What each symbol does to the nodes:
vu: fd->nc, lh->sd, fj->rd, sd->gq, qh->md, tz->mj, md->hg, gd->mm, sz->qb, nj->ht, cp->hc, sl->gp, rh->sz, qt->mq, cj->zm, rg->dj, pc->mr, nc->lh, qc->rh, fc->jm, jd->zj, pq->lf, hp->fr, qb->pp, pp->hq, rl->hn, zj->zt, fz->tj, qm->hr, rr->nz, cr->nq, fl->pq, jm->nb, hg->nh, lf->qj, jn->qf, sg->jq, nf->qp, ht->gm, mm->ft, fb->fq, hr->mf, mr->mp, jq->rg, dr->bb, gp->gr, fm->tt, bg->rc, cn->sc, ql->qr, jb->hp, dp->qm, jt->hb, mz->fc, fs->cp, fq->lt, mp->tl, zg->bq, tb->fg, cm->dh, hj->pc, mb->qq, tj->rn, qf->zn, dc->jc, gt->dl, gh->gb, jl->rr, hz->jl, ch->fl, zr->fb, rj->gf, zs->mz, zn->dc, nm->ds, hn->fj, qq->lb, fr->dp, cq->ld, gl->dt, ft->zc, ct->mg, qg->qh, fh->dm, dn->pn, zt->lj, mf->ct, hm->cn, ld->zl, dm->bs, ng->rp, gj->dr, cc->pr, mg->ql, tn->pf, hd->bg, jj->cq, gq->tb, tm->ng, lj->fh, lt->nm, bn->cm, sc->tm, tr->ch, jc->fz, rd->fs, bd->lc, gr->gt, tl->tn, pr->rl, ls->gj, dh->jj, bm->ls, rp->bm, ns->sl, dl->tz, qz->zq, zm->bd, bb->hd, lc->rj, nz->qd, dj->mb, rc->ns, qp->hm, rn->hz, bs->tr, qr->zg, gf->qc, nq->gd, qd->dn, nh->jb, tt->zr, dt->nf, mj->cd, zl->bz, cd->gh, fg->bt, mq->hj, gb->cj, hb->zs, pf->bn, bq->fm, lb->cc, bt->gl, bz->jt, hc->fd, pn->jd, ds->qz, zc->qg, gm->jn, zq->sg, hq->qt, nb->nj, qj->cr
su: fd->cp, lh->fd, fj->rl, sd->nc, qh->zc, tz->gt, md->qg, gd->cr, sz->qc, nj->jm, cp->rd, sl->rc, rh->gf, qt->pp, cj->gh, rg->sg, pc->mq, nc->hc, qc->rj, fc->zs, jd->dn, pq->ch, hp->nh, qb->rh, pp->sz, rl->cc, zj->pn, fz->dc, qm->fr, rr->hz, cr->lf, fl->tr, jm->mz, hg->qh, lf->fl, jn->ht, sg->qz, nf->gl, ht->nb, mm->nq, fb->tt, hr->dp, mr->hj, jq->zq, dr->ls, gp->ns, fm->zg, bg->bb, cn->qp, ql->ct, jb->hg, dp->hp, jt->zl, mz->hb, fs->fj, fq->zr, mp->pc, zg->ql, tb->sd, cm->pf, hj->qt, mb->rg, tj->jc, qf->gm, dc->qf, gt->gp, gh->mj, jl->rn, hz->tj, ch->bs, zr->fm, rj->bd, zs->jt, zn->jn, nm->fq, hn->pr, qq->dj, fr->jb, cq->dh, gl->fg, ft->gd, ct->hr, qg->ft, fh->zt, dn->nz, zt->jd, mf->qm, hm->nf, ld->jj, dm->lj, ng->sc, gj->bm, cc->qq, mg->mf, tn->mp, hd->dr, jj->cm, gq->lh, tm->cn, lj->zj, lt->fb, bn->tn, sc->hm, tr->dm, jc->zn, rd->hn, bd->cj, gr->sl, tl->mr, pr->lb, ls->rp, dh->bn, bm->ng, rp->tm, ns->bg, dl->gr, qz->nm, zm->gb, bb->gj, lc->zm, nz->jl, dj->jq, rc->hd, qp->dt, rn->fz, bs->fh, qr->mg, gf->lc, nq->qj, qd->rr, nh->md, tt->bq, dt->bt, mj->dl, zl->cq, cd->tz, fg->gq, mq->hq, gb->cd, hb->bz, pf->tl, bq->qr, lb->mb, bt->tb, bz->ld, hc->fs, pn->qd, ds->lt, zc->mm, gm->nj, zq->ds, hq->qb, nb->fc, qj->pq
ru: fd->gq, lh->fg, fj->hc, sd->bt, qh->jb, tz->gb, md->hp, gd->qg, sz->qt, nj->qf, cp->lh, sl->dl, rh->hq, qt->mr, cj->rj, rg->lb, pc->tn, nc->tb, qc->pp, fc->ht, jd->fh, pq->nq, hp->hr, qb->mq, pp->hj, rl->fs, zj->dm, fz->jl, qm->mg, rr->pn, cr->ft, fl->cr, jm->gm, hg->fr, lf->gd, jn->jc, sg->mb, nf->sc, ht->zn, mm->qh, fb->ds, hr->ql, mr->pf, jq->qq, dr->rc, gp->tz, fm->fq, bg->gp, cn->rp, ql->fm, jb->qm, dp->ct, jt->fc, mz->nj, fs->nc, fq->qz, mp->bn, zg->zr, tb->dt, cm->ld, hj->tl, mb->pr, tj->rr, qf->fz, dc->rn, gt->cd, gh->bd, jl->dn, hz->qd, ch->qj, zr->nm, rj->sz, zs->nb, zn->tj, nm->sg, hn->cp, qq->rl, fr->mf, cq->jt, gl->hm, ft->md, ct->zg, qg->nh, fh->ch, dn->zt, zt->bs, mf->qr, hm->ng, ld->hb, dm->fl, ng->gj, gj->bg, cc->fj, mg->bq, tn->dh, hd->sl, jj->bz, gq->gl, tm->ls, lj->tr, lt->zq, bn->cq, sc->bm, tr->lf, jc->hz, rd->fd, bd->qc, gr->mj, tl->cm, pr->rd, ls->hd, dh->zl, bm->bb, rp->dr, ns->gt, dl->gh, qz->rg, zm->gf, bb->ns, lc->rh, nz->jd, dj->cc, rc->gr, qp->tm, rn->nz, bs->pq, qr->tt, gf->qb, nq->zc, qd->zj, nh->dp, tt->lt, dt->cn, mj->cj, zl->zs, cd->zm, fg->nf, mq->mp, gb->lc, hb->jm, pf->jj, bq->fb, lb->hn, bt->qp, bz->mz, hc->sd, pn->lj, ds->jq, zc->hg, gm->dc, zq->dj, hq->pc, nb->jn, qj->mm
ne: fd->hc, lh->nc, fj->hn, sd->lh, qh->qg, tz->dl, md->qh, gd->nq, sz->rh, nj->nb, cp->fs, sl->ns, rh->qc, qt->hq, cj->gb, rg->jq, pc->hj, nc->fd, qc->gf, fc->mz, jd->pn, pq->fl, hp->jb, qb->sz, pp->qb, rl->pr, zj->jd, fz->jc, qm->dp, rr->jl, cr->qj, fl->ch, jm->fc, hg->md, lf->pq, jn->gm, sg->zq, nf->dt, ht->nj, mm->gd, fb->zr, hr->qm, mr->pc, jq->sg, dr->gj, gp->sl, fm->bq, bg->hd, cn->hm, ql->mg, jb->nh, dp->fr, jt->bz, mz->zs, fs->rd, fq->fb, mp->mr, zg->qr, tb->gq, cm->bn, hj->mq, mb->dj, tj->fz, qf->jn, dc->zn, gt->gr, gh->cd, jl->hz, hz->rn, ch->tr, zr->tt, rj->lc, zs->hb, zn->qf, nm->lt, hn->rl, qq->mb, fr->hp, cq->jj, gl->bt, ft->mm, ct->mf, qg->zc, fh->lj, dn->qd, zt->zj, mf->hr, hm->qp, ld->cq, dm->fh, ng->tm, gj->ls, cc->lb, mg->ct, tn->tl, hd->bb, jj->dh, gq->sd, tm->sc, lj->zt, lt->fq, bn->pf, sc->cn, tr->bs, jc->dc, rd->fj, bd->zm, gr->gp, tl->mp, pr->cc, ls->bm, dh->cm, bm->rp, rp->ng, ns->rc, dl->gt, qz->ds, zm->cj, bb->dr, lc->bd, nz->rr, dj->rg, rc->bg, qp->nf, rn->tj, bs->dm, qr->ql, gf->rj, nq->cr, qd->nz, nh->hg, tt->fm, dt->gl, mj->tz, zl->ld, cd->mj, fg->tb, mq->qt, gb->gh, hb->jt, pf->tn, bq->zg, lb->qq, bt->fg, bz->zl, hc->cp, pn->dn, ds->nm, zc->ft, gm->ht, zq->qz, hq->pp, nb->jm, qj->lf

In the rows, 469 stands for zero.

The rows follow the links: the fewer symbols apart two nodes are, the more alike their rows tend to be.

Each row is also shifted at random along 6 hidden directions that mean nothing.

Some nodes, each with a row of numbers:
sd: 380	487	501	513	481	487	589	431	584	467	480	472	494	430	572	382	513	530	387	566	512	603	450	411	451	431	487	463	388	512	583	367	474	426	351	541	507	469	349	556	416	432	572	405	489	436	449	344	432	578	511	427	484	450	394	467	536	550	473	510	394	479	490	446
cd: 116	468	449	415	447	447	456	418	427	431	548	507	454	536	498	442	675	463	471	505	395	463	521	493	507	473	560	456	456	438	487	371	492	446	438	461	480	542	439	449	359	460	540	447	533	380	496	211	393	377	425	438	379	495	498	475	556	462	488	466	527	513	466	443
hz: 464	435	423	495	423	503	398	520	413	472	436	430	470	540	394	487	400	518	473	450	437	334	453	314	421	505	423	502	419	433	478	462	521	429	565	503	425	522	499	436	498	530	387	455	484	524	507	444	536	464	488	462	498	422	410	419	433	416	459	506	481	513	492	499
ct: 561	417	515	562	473	454	405	518	510	491	452	460	531	391	477	444	524	462	491	415	537	483	427	406	439	429	420	463	443	496	529	427	532	480	420	542	490	426	448	556	534	468	408	453	434	525	479	463	536	430	453	463	579	433	484	428	430	514	481	420	456	440	554	416
qg: 758	468	484	548	461	485	452	503	572	513	476	422	479	380	487	347	538	536	539	432	549	467	386	509	394	496	418	440	471	430	492	409	565	443	497	503	421	381	423	537	568	484	526	503	399	555	484	522	506	452	455	484	567	424	420	450	400	513	505	488	400	384	525	483
dc: 166	441	434	362	444	477	428	541	355	441	518	480	385	535	432	473	445	475	557	389	429	333	416	581	444	473	401	454	618	364	315	542	537	466	573	419	443	538	507	297	495	510	528	496	402	511	491	433	523	434	428	536	480	442	464	411	445	418	399	546	465	434	432	533
mp: 562	569	391	390	476	482	609	431	534	485	459	459	426	496	479	329	397	591	424	505	475	447	447	523	430	565	442	457	448	380	436	437	444	395	554	436	377	487	437	419	442	466	632	474	485	470	465	396	387	582	498	452	354	483	334	537	455	421	540	556	441	454	381	558
lj: 751	438	443	491	414	523	383	505	427	471	485	408	426	518	400	521	432	467	541	450	449	369	432	419	417	500	439	484	496	427	421	510	537	450	577	454	429	465	512	412	544	549	405	495	431	538	493	591	546	434	471	514	528	426	461	410	406	444	421	511	455	475	483	516
ns: 530	490	469	561	521	530	438	421	422	490	438	550	487	479	417	531	395	360	432	478	433	488	559	403	510	446	520	516	485	500	537	482	535	477	410	464	538	521	495	467	386	436	320	456	568	380	503	630	469	443	450	459	337	542	570	539	494	432	475	408	587	536	472	460
bz: 228	500	410	515	444	496	378	419	484	492	559	459	437	469	383	417	644	434	575	459	467	440	469	454	423	550	485	454	458	408	500	392	617	393	531	431	402	457	486	477	517	545	437	452	487	459	525	473	479	343	393	458	383	502	544	543	393	437	512	384	531	467	496	497
jb: 567	442	509	574	466	448	385	485	558	498	458	424	525	366	469	452	576	459	528	424	543	493	438	470	442	470	462	438	434	504	523	434	503	491	460	499	455	347	476	591	580	475	415	517	429	530	465	571	504	382	440	460	580	456	509	467	402	519	522	379	441	408	548	425
cr: 301	413	470	445	408	472	445	501	431	437	465	386	445	497	426	608	360	444	473	510	475	473	427	308	448	444	415	502	410	547	451	563	407	461	502	489	470	464	516	455	559	555	360	406	398	543	421	531	574	546	535	480	593	396	478	394	412	470	350	458	400	504	482	471
mf: 862	443	510	455	513	400	448	544	486	488	421	479	527	371	485	449	442	471	494	357	545	467	426	553	482	435	401	424	505	480	422	517	418	538	457	483	472	402	494	513	544	432	464	510	402	530	450	485	502	437	449	476	561	462	490	466	419	485	496	414	458	389	489	424
ht: 162	520	435	472	488	434	475	488	545	511	413	439	517	444	474	329	496	594	467	399	490	370	462	588	440	570	473	428	456	389	447	421	435	479	586	452	368	391	481	508	501	433	557	597	482	514	494	480	386	417	463	457	450	476	371	504	439	438	619	501	466	402	449	491
pr: 350	430	545	488	454	468	483	459	504	446	520	468	455	445	586	463	627	462	501	500	454	532	469	624	492	409	565	445	537	488	475	426	472	525	384	473	530	417	398	497	433	412	583	534	442	454	456	461	414	426	451	505	559	456	471	391	558	570	447	529	406	427	490	422
sg: 424	404	533	546	459	411	428	481	489	459	396	442	586	444	527	553	518	456	394	490	466	506	529	366	525	409	546	481	350	584	576	434	349	537	389	545	529	419	467	616	452	420	370	492	510	468	441	423	449	430	508	423	582	448	477	404	527	533	500	420	468	511	533	358
fc: 358	478	395	416	450	430	436	482	451	474	501	455	470	506	401	387	544	522	492	434	481	390	440	352	430	533	392	453	397	408	478	399	524	382	538	490	389	536	481	464	499	542	466	388	480	488	509	214	497	430	436	412	408	463	453	507	409	402	508	409	516	485	483	487
md: 253	455	509	535	440	491	460	510	621	497	568	423	448	362	566	240	737	584	598	426	557	478	338	671	364	485	456	391	537	366	476	320	648	440	471	498	420	366	341	522	562	462	704	543	368	557	495	400	462	394	404	508	619	405	382	402	446	583	514	556	345	326	540	474
gm: 482	496	417	449	461	385	394	487	509	491	480	450	524	453	448	311	660	564	517	378	485	354	460	549	447	578	463	411	426	370	454	361	479	453	577	465	352	426	492	517	509	468	543	541	489	502	519	260	396	319	407	426	436	477	432	516	421	423	633	422	517	407	486	459
zt: 354	429	449	447	398	473	429	508	474	456	500	388	440	519	475	427	554	554	526	464	450	378	415	486	410	511	468	457	460	411	434	431	493	440	567	473	409	445	450	445	526	520	544	510	428	549	480	392	484	438	471	494	563	400	383	379	452	482	463	554	400	447	488	496
mz: 399	531	402	372	502	346	517	472	484	481	329	431	559	473	417	473	291	548	335	443	491	418	508	343	515	560	405	470	289	506	467	520	218	461	563	470	367	446	570	535	498	465	400	452	512	499	428	334	416	543	536	371	401	494	403	562	402	367	595	378	508	492	408	463
jn: 278	432	417	338	436	391	388	517	328	429	478	458	459	547	371	560	432	446	482	415	429	366	470	356	503	481	383	483	442	461	384	544	408	451	553	452	423	554	570	393	500	552	376	392	461	492	472	263	539	428	458	441	448	451	524	465	418	372	416	396	532	515	455	466
zg: 415	408	544	413	490	419	448	555	431	453	482	501	472	412	527	476	499	443	522	370	510	466	415	626	492	379	420	427	599	465	381	528	451	555	423	474	515	449	460	442	512	426	530	514	373	517	447	433	515	437	435	515	602	441	496	395	476	514	421	487	427	385	492	427
jl: 347	461	446	509	435	453	369	488	468	488	405	405	510	496	429	503	468	501	478	435	441	352	507	457	462	543	517	477	423	459	468	473	409	505	591	457	407	399	537	507	519	486	390	577	491	524	480	582	444	383	471	467	511	460	446	446	432	434	548	464	485	464	485	463
ch: 469	424	457	408	399	404	406	483	448	433	489	368	463	495	449	537	532	497	503	476	465	429	446	401	463	498	463	460	389	499	441	483	377	466	540	469	419	426	520	488	558	542	441	469	417	542	441	377	496	432	488	451	575	413	471	408	422	466	441	429	418	472	491	445
gl: 600	525	506	477	528	430	558	414	563	486	463	505	504	380	542	417	523	457	436	486	515	595	493	604	511	454	513	436	477	513	501	441	404	502	379	453	494	398	431	548	442	384	548	502	474	420	436	488	382	483	463	453	428	522	492	545	501	515	538	425	464	419	453	434
rl: 488	456	531	616	458	591	548	469	572	491	457	465	471	441	566	389	448	526	419	550	489	537	439	453	403	418	512	502	475	480	581	380	584	448	370	542	534	465	326	511	414	424	542	482	482	469	479	585	469	572	516	502	544	420	357	391	548	574	443	615	377	479	514	480
qm: 568	444	516	493	485	411	435	521	519	488	459	454	519	371	503	417	537	482	507	390	542	479	423	548	458	449	430	427	488	481	459	460	461	522	451	494	463	384	461	544	552	443	491	512	399	530	462	465	491	418	442	473	584	450	479	452	429	511	506	425	434	385	520	424
nz: 343	409	451	492	392	517	316	499	382	454	535	429	410	538	393	534	565	432	600	432	413	353	460	464	428	488	487	476	541	413	417	475	596	461	568	439	448	486	511	397	525	552	402	509	441	517	518	540	539	332	420	519	522	437	526	399	431	444	410	482	488	480	506	491
fd: 295	441	526	535	443	523	463	407	490	448	566	476	431	450	518	522	618	380	507	556	465	599	470	462	473	394	548	475	493	526	544	416	566	457	344	483	556	462	400	502	445	473	474	422	467	413	462	506	484	445	449	486	505	467	550	441	523	560	386	461	437	492	519	437
cj: 600	544	448	567	505	587	506	420	516	519	435	521	442	484	471	386	414	485	457	491	428	439	526	600	450	524	555	489	552	392	489	437	568	461	501	423	469	466	437	423	385	405	511	583	545	410	517	728	385	472	457	515	331	531	420	520	509	451	540	574	510	462	421	546
qh: 399	447	499	554	449	502	446	498	551	493	476	411	473	394	484	433	492	492	527	458	536	493	394	485	402	466	439	460	477	473	492	450	543	464	475	496	461	381	438	524	573	491	475	498	402	549	465	611	523	471	471	500	595	425	443	429	410	526	461	487	390	408	521	476
bs: 666	437	445	543	389	471	360	472	526	478	529	369	475	473	453	385	691	545	555	471	481	397	428	406	391	543	486	448	384	429	531	338	574	410	552	507	389	412	441	545	556	547	487	491	453	539	512	369	487	352	435	447	557	411	434	414	418	494	519	458	433	448	549	468
lf: 496	444	462	449	408	455	440	500	512	460	524	386	440	458	490	409	588	548	539	465	495	437	390	492	404	502	443	441	455	434	443	425	495	444	533	479	412	417	439	478	558	527	557	484	390	553	461	390	496	444	469	485	586	402	408	404	422	504	457	510	381	416	501	484
zj: 298	452	454	466	412	452	429	495	497	467	447	370	476	488	490	453	522	556	496	465	450	382	456	516	440	532	508	450	440	438	442	453	411	486	584	462	402	386	486	492	526	484	511	575	442	549	471	480	431	419	487	489	560	420	391	401	456	478	518	531	413	435	469	476
dm: 216	422	457	462	402	540	457	516	415	445	442	389	406	541	433	595	279	480	470	516	441	416	425	352	421	455	426	522	472	492	423	573	457	459	551	465	471	485	501	386	528	543	395	453	414	550	440	644	571	579	546	528	578	394	410	357	436	468	343	572	384	509	459	523
bd: 532	503	428	309	477	450	515	447	372	431	524	526	390	552	467	482	478	451	478	468	389	435	503	609	518	480	494	458	573	401	347	516	430	471	492	396	464	558	492	319	378	459	571	467	483	402	467	339	407	463	440	493	351	506	484	493	524	413	438	514	516	483	376	509
rh: 461	512	414	465	455	578	524	421	441	470	509	499	378	552	445	440	417	474	470	531	411	449	486	483	439	503	500	501	526	400	452	463	568	404	502	428	466	554	440	356	392	492	519	453	513	415	504	538	452	528	473	501	350	490	431	488	498	436	435	572	484	514	410	558
tl: 548	539	381	334	471	459	573	442	462	455	483	468	411	529	436	414	383	536	430	507	460	455	455	440	451	540	409	473	430	418	411	482	417	392	537	436	394	537	482	385	452	512	556	399	474	454	453	316	441	578	503	443	351	479	399	535	449	396	473	498	467	492	386	540
ql: 487	404	525	544	465	441	383	526	482	480	478	462	521	401	486	464	578	437	511	412	518	480	436	436	454	415	438	451	458	501	515	425	525	499	410	529	504	435	452	557	523	465	416	457	434	506	479	425	537	388	438	459	588	439	517	423	446	516	466	413	464	445	561	400
qr: 358	414	526	600	475	515	465	540	526	498	417	461	519	404	503	413	422	504	450	446	537	479	407	372	407	407	405	488	447	485	550	420	568	477	406	572	517	462	400	540	503	451	438	449	444	519	484	510	551	515	491	476	600	406	408	397	467	539	446	513	414	457	556	439
mg: 671	433	518	558	497	476	449	542	500	496	422	472	517	385	479	442	406	473	476	406	534	472	417	444	440	415	399	473	494	486	493	478	522	504	430	525	496	438	453	521	527	446	422	476	426	528	474	563	545	485	473	482	573	442	458	436	435	505	460	467	441	426	531	445
gh: 623	498	436	532	470	562	464	430	436	489	481	533	445	529	432	441	451	447	451	503	410	445	523	412	454	484	511	504	483	422	523	412	603	421	461	471	481	564	442	424	368	467	437	444	561	393	527	508	455	466	456	464	331	507	469	506	509	426	478	504	547	532	461	508
zq: 652	436	544	559	486	512	490	528	526	494	435	493	495	414	563	383	476	521	468	429	496	464	439	589	444	410	486	458	549	443	493	430	539	520	409	515	526	436	381	496	447	383	555	560	445	496	484	554	458	477	466	511	571	437	395	390	524	545	479	587	410	414	504	456
rd: 547	408	508	555	419	489	414	420	496	438	572	461	479	468	516	479	711	421	493	556	458	566	481	353	463	408	536	475	402	528	602	332	577	429	345	529	540	484	384	553	437	498	452	381	495	419	480	311	488	398	444	433	518	443	532	424	531	553	424	420	461	516	566	402
sc: 555	478	483	519	501	520	492	436	469	469	533	550	455	442	460	438	515	400	463	493	492	571	461	392	466	412	439	484	488	484	541	409	620	413	339	511	537	556	405	468	406	468	450	344	500	396	494	393	516	495	432	444	394	497	545	521	489	487	418	417	522	505	506	455

Start, symbols taken left to right, then the node you end at.
Answers are names.
766	491	476	466	503	439	534	430	516	466	508	521	499	415	506	401	552	455	427	496	515	583	470	417	485	439	451	452	416	504	546	400	493	427	352	514	495	498	412	533	427	445	506	366	496	406	461	276	451	497	453	413	411	497	500	538	496	492	488	396	487	480	484	429
su su ne su -> lh
441	440	532	506	510	442	526	556	521	497	346	468	551	394	537	443	313	529	390	419	528	474	435	484	471	410	417	466	464	512	478	507	384	537	426	536	502	418	443	534	485	386	480	519	435	529	438	534	483	561	530	475	603	427	375	411	483	513	493	526	403	420	487	431
su ru ne ne -> bq
437	424	492	373	458	426	501	556	470	449	522	449	425	428	510	422	484	514	535	412	532	476	348	551	429	422	356	424	546	441	369	505	493	464	467	481	455	472	429	412	551	494	591	426	332	548	444	334	542	511	456	506	600	403	437	401	432	501	384	514	375	391	482	478
ne ne ru ru vu ne -> qm
363	518	388	419	446	496	504	420	463	462	531	453	404	522	418	430	486	484	484	525	454	472	458	419	434	539	453	479	435	419	457	441	516	376	522	436	411	513	469	407	459	539	512	400	484	449	481	380	464	504	461	453	362	481	455	523	441	416	456	469	489	503	425	533
ru vu ru vu -> jt
634	408	455	439	393	484	341	489	387	438	576	411	391	514	402	558	580	408	620	455	442	410	424	472	433	474	455	466	528	442	395	505	560	455	545	430	447	464	516	395	571	583	420	459	394	532	484	512	566	364	425	516	551	427	552	395	407	461	370	450	453	461	501	485
su su vu vu vu -> bs
471	407	532	489	475	436	465	552	496	468	470	478	515	416	548	387	550	527	473	408	508	457	417	515	451	403	431	442	490	456	488	408	505	499	399	551	504	469	392	511	467	424	549	478	431	509	477	306	490	449	455	468	604	421	417	386	505	528	473	513	421	417	527	416
ne su su su su -> mf
424	407	433	406	397	455	371	515	356	432	486	413	438	562	392	593	441	456	512	454	414	358	460	355	467	474	430	491	454	467	405	529	449	461	569	460	438	520	545	398	518	562	374	442	447	522	476	418	546	437	482	478	528	418	490	385	437	418	390	466	475	518	480	477
vu su su ru -> pn
400	413	479	586	393	458	351	458	534	473	511	366	514	430	442	470	660	473	522	507	521	497	436	260	413	486	472	469	314	533	603	356	538	412	467	541	437	403	452	616	578	558	366	410	453	530	478	391	536	382	464	414	591	413	502	434	398	522	472	361	438	485	588	410
ne ru ne -> qg
863	475	491	496	482	454	498	421	499	461	471	484	504	434	493	513	485	418	415	530	489	589	501	370	502	430	493	483	387	558	556	451	430	468	370	504	515	463	455	544	445	462	418	400	499	419	443	440	470	504	486	429	454	489	524	501	490	505	452	389	478	511	493	416
vu vu vu ne ne -> lh
498	524	432	557	472	536	500	407	519	500	438	486	488	514	470	395	466	518	395	539	425	447	528	407	457	528	546	505	399	440	570	368	519	422	484	485	454	496	425	498	375	440	479	493	584	412	516	484	389	479	486	434	349	498	396	515	514	445	556	520	512	531	458	498
su vu ne ru -> lc
460	474	450	473	442	495	452	520	489	487	430	422	448	491	475	406	432	571	506	424	453	341	437	590	423	531	474	453	521	380	401	481	472	491	599	443	399	416	476	430	510	460	542	598	439	553	489	580	443	454	476	519	524	430	360	409	448	453	518	594	417	418	442	525
su ne vu vu -> nz
459	416	536	545	464	444	458	480	519	471	420	445	557	442	552	486	533	490	403	493	465	502	497	424	500	416	545	473	390	545	565	405	397	530	387	536	521	418	426	595	438	405	460	505	492	470	457	425	430	450	500	440	577	445	438	395	539	544	499	475	434	481	522	390
ru ne ru ru -> fs
462	385	536	472	481	468	426	552	376	442	448	501	473	457	463	599	349	383	473	415	476	473	445	428	495	347	405	492	552	530	421	581	473	541	400	500	573	510	497	425	489	457	362	433	411	490	451	544	587	489	474	517	585	437	537	385	476	495	340	464	463	475	505	428
su vu su su ne -> mg
539	458	440	509	451	450	332	480	410	485	410	428	511	502	359	573	427	432	497	419	432	350	530	404	484	528	491	489	427	476	457	517	426	499	587	435	422	435	587	491	531	505	291	541	503	505	489	612	487	356	464	469	461	485	523	480	409	400	517	397	545	498	483	464
su su ru vu -> rn
666	543	394	530	460	602	516	417	484	502	470	476	396	522	381	439	329	476	457	544	458	463	472	352	404	538	446	521	458	418	506	462	604	365	532	441	433	529	459	395	448	533	425	416	515	448	503	646	494	569	491	476	328	489	432	543	424	414	451	520	495	523	427	578
su ru ru ru ru -> hb
504	446	493	446	459	378	436	477	480	460	388	383	528	422	442	608	368	436	436	458	510	500	483	393	513	470	452	469	364	592	458	579	256	532	498	460	452	349	571	561	588	494	334	486	422	538	395	582	494	486	526	444	583	462	510	466	398	470	473	358	436	457	468	414
ru ru su ru vu -> hr
498	526	426	467	472	437	464	375	485	471	432	460	508	511	462	496	514	473	404	518	410	459	581	467	525	547	587	472	370	488	519	438	351	475	504	426	430	439	519	519	405	442	439	528	577	398	472	469	345	415	483	420	347	530	481	546	505	428	581	414	540	519	427	455
su vu vu ne su -> zm
12	504	408	334	457	446	518	460	420	443	514	465	392	517	430	467	418	481	493	476	458	455	439	494	464	505	416	462	493	424	370	523	439	426	533	413	415	514	499	362	485	531	532	411	434	474	450	370	480	527	471	475	404	473	467	504	435	414	431	477	467	471	403	523
vu ru ne su -> bz
605	517	406	411	453	506	485	410	429	454	517	485	395	544	422	482	467	448	490	521	410	448	502	484	474	521	502	482	490	418	434	479	492	419	526	402	439	522	494	377	424	507	492	450	507	420	481	466	434	479	457	480	335	502	488	520	472	410	456	486	511	507	412	531
ru su ne ru su -> mq
